Rows, each with its class:
[ 36.3  13.5  -1.4 -17.8  11.9 -10.2   1.8 -11.1   1.3  25.0 -34.5  -8.0
 -10.3  -1.7   4.8 -28.4  -4.9  -8.3 -20.9  -1.2 -16.7 -19.4  13.6 -31.1
  -4.4 -31.6  -6.2  21.5 -20.2  -5.1]  H
[ 16.0   1.1   0.4  -9.3   5.2  -9.4  13.6 -18.1  -8.7   8.2 -25.8  -8.1
  -4.9   0.2   0.4 -13.2   2.0  -1.4  -5.7  -2.4  -8.4 -12.0  11.7 -14.6
  -2.3 -15.3  -2.6  26.5 -14.1  -1.3]  H
[ 32.7  14.7  -0.6  10.7  17.7   0.4  13.8 -17.0  16.6  -2.6 -61.6  -3.3
  -5.9  19.8   8.0 -14.5   4.7 -35.2 -15.0  24.1 -14.1   1.6   9.6 -32.4
  -0.7 -22.2   8.8   5.7  -2.8 -11.5]  J
[ 31.4  -2.6  -1.9  11.0  30.6  -1.2   7.5 -12.7  -8.1  24.1 -12.0  -4.0
   9.1 -12.3  13.7 -14.8   8.9  10.0 -26.8  -8.8 -10.3 -15.8  13.2   2.9
   0.3 -21.9  -2.3  31.1  10.5  -9.6]  Q
[ 70.2  21.7 -11.2  14.4  23.4  -2.7  26.5 -19.4  14.6   7.9 -80.3   7.5
 -12.8  26.2  11.5  -6.8   3.7 -46.5 -27.9  18.6 -14.3  -6.9  15.5 -43.5
  -4.4 -48.5  10.6  15.0   8.4  -9.8]  J
[ 55.4  10.5 -13.3  -5.9  49.3 -15.3 -21.6  -9.6   0.1  46.2 -30.2   3.3
   9.7 -12.7   5.1 -23.7 -14.0   5.3 -14.4 -20.4   2.2 -16.6  14.4  -5.3
  -3.3 -52.0  -1.9  30.7  -5.4 -26.6]  E
[ 16.3 -14.6 -12.3  24.3   7.5  -7.3  45.2 -22.7 -13.7   1.8 -13.7   5.8
  -5.6  -3.8   0.2   4.7  13.8   3.8 -12.9  -4.0   2.8  -1.1   3.9  -2.5
  -4.2 -10.4  -4.5  42.3  22.9   2.8]  U
[ 12.1  -6.2   6.1  20.5  15.0   1.4  19.5 -19.2  -7.4  17.1   6.2  -0.7
   9.6  -9.5  11.2 -11.8  19.5  11.6 -32.7   2.2  -4.3 -11.6   9.9   8.1
   0.7  -5.8   2.3  20.3  18.7   0.1]  Q
[ 34.9   2.3   4.8   4.7  23.1  -7.6  21.6 -23.1   5.0  10.5 -50.7  -0.2
  -0.7   8.1  23.2 -12.8  12.9 -11.7  -7.4   9.5 -14.8  -4.5  18.7 -26.7
  -3.7 -27.9  -2.0  26.1  -6.4  -4.9]  J
[ 32.3   2.9   6.8  -6.3  21.9  -2.3   3.7 -13.5  -4.6  29.4 -23.7  -0.9
   3.8  -4.9   6.0 -13.9  -6.8  -4.6  -3.3  -8.3  -5.9  -8.3  11.2  -7.5
  -2.1 -33.1  -1.5  11.6 -11.8 -15.7]  E
[ 21.8   2.7  -7.7  -8.9  13.4  -2.0  -7.9  -7.3   2.7  15.0 -18.5  -3.1
  -2.8  -3.5  11.2 -15.5  -2.8  -3.8  -8.2  -5.5  -2.1 -10.8  11.0  -8.9
  -1.2 -18.5  -0.6  15.4  -7.8  -8.3]  H
[ 43.7  -5.5  -8.4  45.1  41.4   1.8  15.7 -21.4 -21.9  55.7  21.7  26.8
  16.0 -20.1  28.8 -21.8  28.7  24.5 -81.6 -22.8  -1.1 -25.2  18.1  26.0
  13.1 -22.5  -2.9  33.4  78.3  -6.3]  Q
[ 16.4   5.4   1.9  -2.1  11.1  -5.7   8.1 -17.1   0.3   7.5 -26.5  -8.2
  -6.3   0.0   4.6 -15.1   8.6  -1.5  -6.6   2.1 -10.1 -13.6   9.6 -18.0
  -0.2 -18.3  -2.2  18.0 -20.7  -3.8]  H
[ 55.9  -9.7   1.1  41.4  31.8 -14.3  60.2 -43.6 -43.3  60.8  11.9  17.4
   9.0 -19.1  20.7 -15.0  33.2  23.3 -72.0 -27.5 -21.5 -22.8  21.7  19.6
   7.5 -34.7 -11.1  54.0  60.2  19.0]  Q
[ 11.7 -14.6 -13.7  18.2  -1.2  -1.8  40.9 -19.3 -13.7  -7.6  -4.2   9.4
 -14.4   5.4   5.7  12.2  14.7   4.5  -8.6 -15.5  -3.2   2.4  -0.6   4.8
  -6.7   1.0  -3.9  33.1  27.3  15.5]  U
[  5.8   3.1   3.1   8.0   9.0  -4.3   5.2 -10.9   0.8   2.0 -12.7  -1.9
   2.2   1.0   2.9  -1.4   1.9   3.7  -4.0   3.2  -4.8  -4.0   8.7   4.2
   1.4  -4.5   2.4  16.8  -6.4  -3.9]  U
[ 52.3  21.3  -3.8  17.2  15.7  -3.3  35.4 -24.1  10.2  -2.6 -82.5   5.0
 -17.2  30.1  11.3  -0.3   8.7 -50.6 -27.9  26.9 -19.4  -1.4  15.2 -52.1
   7.4 -32.5  10.4   9.9  12.0   0.6]  J
[ 27.5   3.7  -7.9  -8.7  20.0  -6.4  -1.3 -14.7   1.2  20.9 -27.6  -5.3
  -0.1  -7.6   5.6 -15.1  -0.2   0.4  -5.8  -3.2  -2.2 -12.7  11.9 -14.4
  -2.0 -23.5  -0.9  31.5  -9.9  -9.9]  H
[ 47.2  25.9  12.0   3.7  51.3  -1.7 -22.6   9.1  16.2  31.1 -30.8   8.4
  26.1  -0.7  -0.6 -16.4  -0.5 -22.4 -19.1  10.8  -8.6  -1.9  18.9  -0.6
  10.4 -39.4  10.7 -22.1  10.8 -35.7]  E
[ 20.3   4.3   5.4  -4.0  20.8 -13.3   4.9 -17.9   0.4  19.7 -29.3  -7.0
   1.6  -8.2   4.3 -12.0   1.6  -1.4  -7.0   3.4 -15.6 -10.2  16.0 -11.9
  -0.3 -25.8   4.4  34.2 -27.2 -12.7]  E
